Where the symbols take the objects:
from | γ κ θ ω
q799 | q71 q423 q614 q429
q500 | q238 q929 q467 q998
q694 | q285 q420 q256 q493
q340 | q697 q492 q416 q632
q608 | q145 q238 q351 q500
q663 | q100 q42 q929 q804
q423 | q817 q633 q799 q94
q145 | q694 q493 q338 q238
q577 | q352 q164 q674 q286
q94 | q633 q542 q429 q616
q178 | q286 q285 q521 q694
q882 | q429 q718 q919 q177
q881 | q603 q101 q286 q589
q817 | q340 q632 q71 q633
q542 | q214 q919 q94 q945
q42 | q467 q780 q663 q190
q420 | q589 q313 q694 q709
q416 | q190 q340 q311 q817
q709 | q313 q351 q493 q100
q493 | q420 q709 q145 q377
q697 | q998 q752 q190 q492
q953 | q882 q177 q945 q674
q501 | q953 q674 q278 q261
q172 | q521 q256 q589 q338
q804 | q42 q190 q538 q416
q164 | q278 q603 q577 q881
q285 | q881 q589 q178 q420
q603 | q501 q261 q164 q101
q338 | q256 q145 q313 q608
q71 | q416 q817 q432 q423
q101 | q261 q521 q881 q172
q351 | q338 q608 q709 q467
q214 | q614 q478 q633 q919
q278 | q945 q501 q352 q603
q633 | q632 q214 q423 q542
q432 | q311 q71 q492 q799
q538 | q663 q804 q998 q311
q286 | q164 q881 q327 q285
q311 | q804 q416 q752 q71
q614 | q432 q799 q632 q478
q616 | q542 q945 q718 q278
q261 | q674 q327 q603 q521
q238 | q493 q377 q608 q929
q190 | q780 q697 q804 q340
q589 | q101 q172 q285 q313
q632 | q492 q614 q817 q214
q780 | q500 q998 q42 q697
q945 | q919 q953 q616 q501
q177 | q718 q352 q953 q577
q521 | q327 q178 q101 q256
q929 | q377 q663 q500 q538
q998 | q929 q538 q780 q752
q256 | q178 q694 q172 q145
q352 | q616 q278 q177 q164
q478 | q799 q429 q214 q882
q752 | q538 q311 q697 q432
q377 | q709 q100 q238 q663
q718 | q94 q616 q882 q352
q313 | q172 q338 q420 q351
q100 | q351 q467 q377 q42
q467 | q608 q500 q100 q780
q429 | q423 q94 q478 q718
q492 | q752 q432 q340 q614
q919 | q478 q882 q542 q953
q327 | q577 q286 q261 q178
q674 | q177 q577 q501 q327

The rows follow the links: the fewer symbols apart two objects are, the more alike their rows tend to be.

Each row is also shifted at random along 4 hidden directions that mean nothing.

Some objects, each with a row of numbers:
q42 -> [ -44   31   18   -5   16  -32    9    5  -26  -13  -48   37  -41   10  -31   37  -59  -48   25   13   15   21  -15   30   -9   26    4   -4  -27   13   39  -41   10   37   52  -24  -36   63   10   12  -34   -6   35    8   -2  -22  -32  -37  -43   -9   29   -3  -33   12  -65   -3   26  -45   31]
q500 -> [   7   31  -20   27   -3  -28    6  -18  -29  -10  -51    9   -5   -5  -42   21  -60  -45   33   19   13  -23   -3   36  -17   26    8  -18  -37   25   27  -40   30   24   23  -19  -52   65   23   25  -52  -12   23   -5    0   -8  -30  -36  -60   13   55   -9  -28  -15  -48   29   19  -29   49]
q432 -> [  56   10  -11  -12  -74  -22   76   20   47   13    3   46  -54   62   33   33  -16   45    6  -65  -47    6  -41  -31  -30   25   37   24   -1   -6  -22  128    2   15   29   28   30   37   24  -56   26   35    1   56   38   70   62   33   19  -27  -77  -35    4   62  -12  -38    8    1  -10]
q780 -> [  60   59   18  -37   36  -24   -8  -27  -54  -10  -38   74  -49  -25  -59  -20  -43  -91   36   38   27   14    5   30   -1   18   -5   15  -36   16   59 -105   -5   53   41  -44  -57   46    1   81  -40   -1   -2  -10  -13  -50  -79  -34  -45   14   81   59  -65  -47  -85  -19   40  -29   36]
q998 -> [ -41   23   -8  -39  -81  -11   33  -37   16  -20  -12   48  -72   17    4  -32  -37   -5    2  -20   -3  -51  -20   24   10   44   48   29  -44   40    7   55   11   19   30   27  -11   25   25   34   -9   34  -58   40  -10   33   -6   51  -25   25   33   52  -67    0  -41  -49   41  -62   13]
q953 -> [  -1  -21   12  -27    0   24  -14   15    4   17   44   -7    3   -3   31  -47   61    3  -27   -5  -15   -1   17  -40    7  -37  -11   24   28  -22  -12   -4  -18  -13  -28    0   28  -55  -20  -10   54   18  -16  -15   -9   -2   20   22   56    5  -27   -1   17  -20   31  -26  -21   40  -33]
q340 -> [  94   27  -36  -16  -10  -16   46  -15   10   19  -24   72  -36   23  -24   -8  -36  -17   46   -6  -36  -14  -10  -12  -13    4   18   23  -20   -5   25   18   -3   40   13   -8   -9   28   19   10   10   14   -9   28   36   25    3    2    0   17   -8   -3  -19  -13  -41  -24   38    8   43]
q190 -> [ -53    3  -13    5   -7  -44   20   -5  -29  -31  -44   43  -25   31   23   -4  -64  -22   23   28  -25  -49  -25    9  -34   17   26   13  -50   12   17  -27   25   49   34  -41  -22   29  -16    5   -3   47   53   -2   19   30    0   11    0   17   24  -34  -23   -3  -65  -40   38  -43   53]
q493 -> [ -93    9   36   11   -3  -21  -30   20  -58  -38  -32  -37   10  -11  -12    8  -30  -69  -22   25   42   -7   -6   48  -12   21  -16  -14  -25   23   25  -85   43    4   18  -35  -51   38   -5   18  -46   -5   66  -43  -46  -37  -42  -42  -39    3   72   -8  -35  -16  -21   29  -17  -39   14]
q694 -> [  67    5   19   57 -105   -1   13   49    7  -21  -14  -79   51   19   30    9  -14  -27  -40  -43   29  -62  -27   23  -23   63   12  -36  -14   31  -29   43   98  -37  -26    7  -38   45   24  -59  -43    9   58  -36  -45   39   33  -28  -46  -14   23  -71   -4   15   63   74  -75   -9  -11]
q214 -> [ 118    2   -7  -19   77  -10   -3   15  -47   15  -16   61   15    1    3  -30   10  -36   43   49  -37   -2    7  -47  -29  -54  -18   15   -8  -36   30 -107  -13   47   -7  -66   -6  -20  -31    7   34   18   49  -27   32   -5   -6  -31   43   19   -2  -40   31  -36  -32  -32   18   55   30]
q709 -> [ -83    3   31   25  -52  -24   -7   22  -39  -55  -35  -49   13    5   23    0  -34  -35  -29   10   26  -49  -25   40  -18   44   11  -27  -30   42    2  -35   62  -15   11   -6  -35   32   -6   -6  -38   21   70  -36  -45    0   -7   -1  -38    3   47  -37  -29    9  -16   24  -25  -52   10]
q352 -> [  37  -48   16   24   -2    7    1   54   19   -9   37  -50   50   35   85   31   50   79  -42  -18  -20   14  -25  -29  -25   -6   -2  -27   37  -37  -44   67    0  -44  -22   18   62  -53  -33  -85   42   26   61   -9    3   30   73   28   60  -48  -88  -74   81   61   68    3  -48   26  -54]
q313 -> [-156   -6   -1   14   22   26  -24  -30   19    1   10  -42  -12  -26  -54   38   -3   33  -19  -19   46   56   21   55   47    9  -14  -25   18   21   -2   27  -29  -31   10   44   10    9   25   34  -44  -68  -68   33   -7  -48  -41  -10  -45  -13   15   66  -21   17    6   41    9  -32  -12]
q178 -> [  45  -25    9   22  -68   24  -33    3   17  -33   32  -74   36  -14   53  -27   39   51  -64  -17   38  -42    1   17   20   35   12  -35    6   22  -48   59   15  -69  -26   43   24  -32    0  -19   -9   13  -26  -14  -56   27   21   46   -8   -4    0   16    2    8   69   35  -45  -30  -44]
q101 -> [ 159  -11   56   -5  -18   26  -50   26  -20  -14   32  -54   37  -29   31  -20   55   -1  -58  -12   64   18    9   16   23   24  -17  -34   22    6  -14  -21    4  -47  -16    5    2  -35  -14    2  -21   -2    6  -41  -76  -22  -16   -2    3  -13   13   27    7   -4   44   29  -56   -4  -67]
q429 -> [  46    7  -58  -37    4   20   20  -37   24   47   21   54   -7  -16  -20  -64   26  -12   41   -1  -39  -49   40  -61   24  -56    4   45   -6  -14    5    4  -21   28  -41   -4    9  -25    6   38   52    3 -101    5   33   25   20   25   27   58    2   28  -15  -66    5  -37   30   57   29]
q492 -> [ -40   20  -24   -9   69  -28   33  -11  -11   30  -33   76  -38   20  -38   45  -43  -15   65   24  -45   52  -14  -13  -21  -34  -12   16   -6  -15   28  -28  -33   55   35  -41  -10   28    1    1   13  -18   16   27   62  -15  -11  -34    3   -7  -15  -13    7   13  -63  -25   53   12   44]
q616 -> [  62  -22   38  -22   -2   23    8   42   32   19   48   -3  -16   25   41   27   70   48  -33  -39  -26   65  -16  -33   -1  -23   -9   10   41  -45  -34   79  -34  -20   -1   33   58  -46  -13  -63   58   16   12   16   -3   -4   38   25   63  -46  -95  -13   44   49   43  -32  -34   33  -62]
q697 -> [  35   13  -44  -27  -24  -10   16  -62   -7  -18  -19   70  -35    5   -5  -47  -48   -3   36   24  -16  -67   -1   -5    1   15   34   23  -45   23   14   -5    1   34    8  -10  -18    5    4   60   -1   34  -50   19   18   30   -6   46  -12   48   42   34  -51  -36  -52  -50   55  -38   49]
q261 -> [  17  -16   36   13   39   30  -32   39   13   23   38  -45   28  -18  -11   46   53   18  -27  -21   31   87   17    7   21  -19  -45  -24   54  -28   -9    1  -25  -35  -17   25   19  -30    2  -29   -7  -50    9  -10  -22  -53  -10  -34    4  -42  -37    6   39   29   49   44  -48   37  -55]
q804 -> [  88   12    8   -7  -72  -48   36   19  -30  -44  -40   33  -29   46   54  -18  -55  -34   -2    2  -13  -67  -47    3  -37   55   47    6  -54   22    5    3   51   27   29  -32  -30   43   -2  -22   -9   66   71  -11  -21   56   23   22  -10    7   26  -38  -26   14  -40  -37   -1  -48   27]
q521 -> [  94   -2   34    7  -19   15  -52   25  -63  -28   -1  -49   62  -47   20  -75   25  -92  -38   27   45  -66   23   14    3    5  -16  -10   -7   20   14 -126   56  -18  -41  -46  -56  -10  -17   23  -22   10   28  -86  -80  -24  -31  -31  -19   34   81   -4  -17  -73   31   36  -52   10  -11]
q71 -> [ -91    3  -12   -4  -67  -23   78   29   42    9   -8   36  -58   70   36   27  -27   20   10  -55  -61  -15  -47  -36  -39    4   33   38  -22   -5  -14  110   24   25   25   16   19   36   16  -71   51   49   31   28   46   66   66   24   33  -26  -56  -57    2   51  -13  -41   17   -3    7]

Start, symbols taken left to right, then the object you end at.
Answers are names.
[-145   11    7   -7  -30   17  -19  -31    3  -12   -3  -33  -11  -25  -36  -22  -11  -23  -27   -6   50  -13   18   49   37   27    1   -4   -6   40    8   -6   11   -9    6   24  -25   18   18   53  -32  -24  -57   -9  -40  -28  -40    7  -50   21   66   59  -60  -26   -6   15    1  -47    0]
γ θ ω => q145
[  63   14   13  -37   40   24   10   19    3   46   27   41  -13  -10  -23   -9   52  -27   17  -13  -22   53   27  -46   -2  -55  -29   30   38  -37   16  -25  -34   13  -13  -11   11  -18   -4   -7   34   -9  -16   -2   11  -37   -7  -25   47   -7  -34   16   14  -25    2  -24  -14   65  -24]
ω ω => q577
[  69   20   20  -20  -26  -30   23   -9   -5  -36  -20   42  -55   33   34   22  -35   29   -3   -1   12   21  -42   24  -16   54   37    6  -28   12    6   38   -8    7   46    6   11   18    1   -6  -17   37   31   33   -4   18   -6   25   -7  -19   -4   12  -17   52  -53  -40   29  -63   -3]
γ θ γ => q377
[  53   14  -15   19    8  -53   36   31  -44  -16  -59   47   -1   38   16   19  -71  -47   47   29  -38  -42  -39  -21  -58    3   16   -2  -40   -1   22  -51   46   43   22  -64  -33   51  -18  -27   -4   29  110  -21   36   34   11  -33   -3    3    7  -86   13    4  -52  -10   25    1   63]
κ κ => q340
[ -87   26    2   13   -2  -28   25    1   -3  -10  -45   22  -37   17  -23   56  -63   -8   16   -2    6   30  -25   41   -8   30   11   -4  -27   18   12   17   10   20   43    1  -22   60   20    1  -31  -10   25   21   22   -5  -17  -25  -39  -18   11  -13  -17   31  -45    3   33  -36   28]
κ γ ω => q780
[   3   -4    4  -34  -41  -13   51   29   11   -6   -2   53  -44   47   48  -17    3    9   15  -19  -55  -18  -29  -39  -34    4   23   40  -14  -17   -5   37    8   28   18   -9   20    0  -14  -39   52   60   29   12   14   42   42   26   49    2  -40  -35    3   20  -21  -62   15    5   -6]
γ θ γ => q752
[-101  -37   -8   -8    9   23   -5   13   14    8   47  -33   23   -5   30  -29   54   40  -21   -1  -32  -11   18  -40   12  -45  -14   13   30  -14  -25   22  -13  -22  -33    9   40  -58  -21  -15   59   16  -19  -10    4   13   36   24   52    4  -38  -14   27  -12   48  -28  -16   35  -20]
κ θ θ κ => q177
[  64   -1   10  -34  -68   26   31   43   15   38   36    7   -3   15   30  -51   54  -32  -15  -48  -28  -28    4  -62  -13  -23    3   45   14  -13  -13   40   25    5  -29    5   12  -16    7  -40   49   36   -4  -21  -19   28   47    9   53    3  -34  -13    4  -24   38  -18  -43   56  -41]
κ κ κ => q953
[ 124    8   -8  -36  -24   -9   24   14  -31    6   -6   61  -14   15   34  -70    3  -57   23   24  -42  -68   -2  -58  -22  -19   13   37  -23   -8   16  -53   18   44  -11  -56  -16  -14  -21   10   47   60   17  -31   -5   33   23   17   45   44   15  -22  -11  -57  -23  -56    2   28   24]
ω θ κ => q94
[  90   41    8    4   65  -17  -16  -29  -14    3  -36   43  -32  -15  -67   57  -45  -17   31   25   44   76    5   54   23   26  -17  -33   -8   -4   34  -43  -43   23   55   -9  -17   40   13   48  -61  -50   -6   31   19  -50  -67  -30  -64  -20   26   47  -22   22  -61   23   41  -39   18]
ω θ => q998
[  70   -5    5    1   56  -28   13   49  -50   -5  -24   46   18   30   42   11   -8  -23   30   39  -45   12  -26  -46  -50  -36  -12   13   -4  -41   17  -73    9   32    5  -66   -1    1  -45  -41   44   30  112  -33   23   20   20  -30   54  -11  -34  -81   56   15  -32  -31    6   42   26]
θ ω => q94
[-216  -16  -52   29  -67   34   -8  -52   52    2   20  -78   26  -35  -25  -28   -4   34  -23  -30   16  -66   37   32   43    8   15   -3   -6   49  -43   79   26  -40  -35   62   -3  -11   42   29  -21  -35 -114   12    1   25   17   32  -47   40   40   38  -40  -35   60   44   -2  -17   10]
κ θ => q256
[ 164   12   28  -41  -74  -18   49   40   12   -7    1   58  -50   51   54  -17    3  -17   -2  -38  -32  -17  -46  -38  -37   17   28   37  -14  -14   -9   51   13   20   22   -8   16   16    3  -53   41   70   44    3   -8   48   42   25   41  -13  -45  -31   -1   30  -17  -57   -3   -1  -24]
κ θ => q632
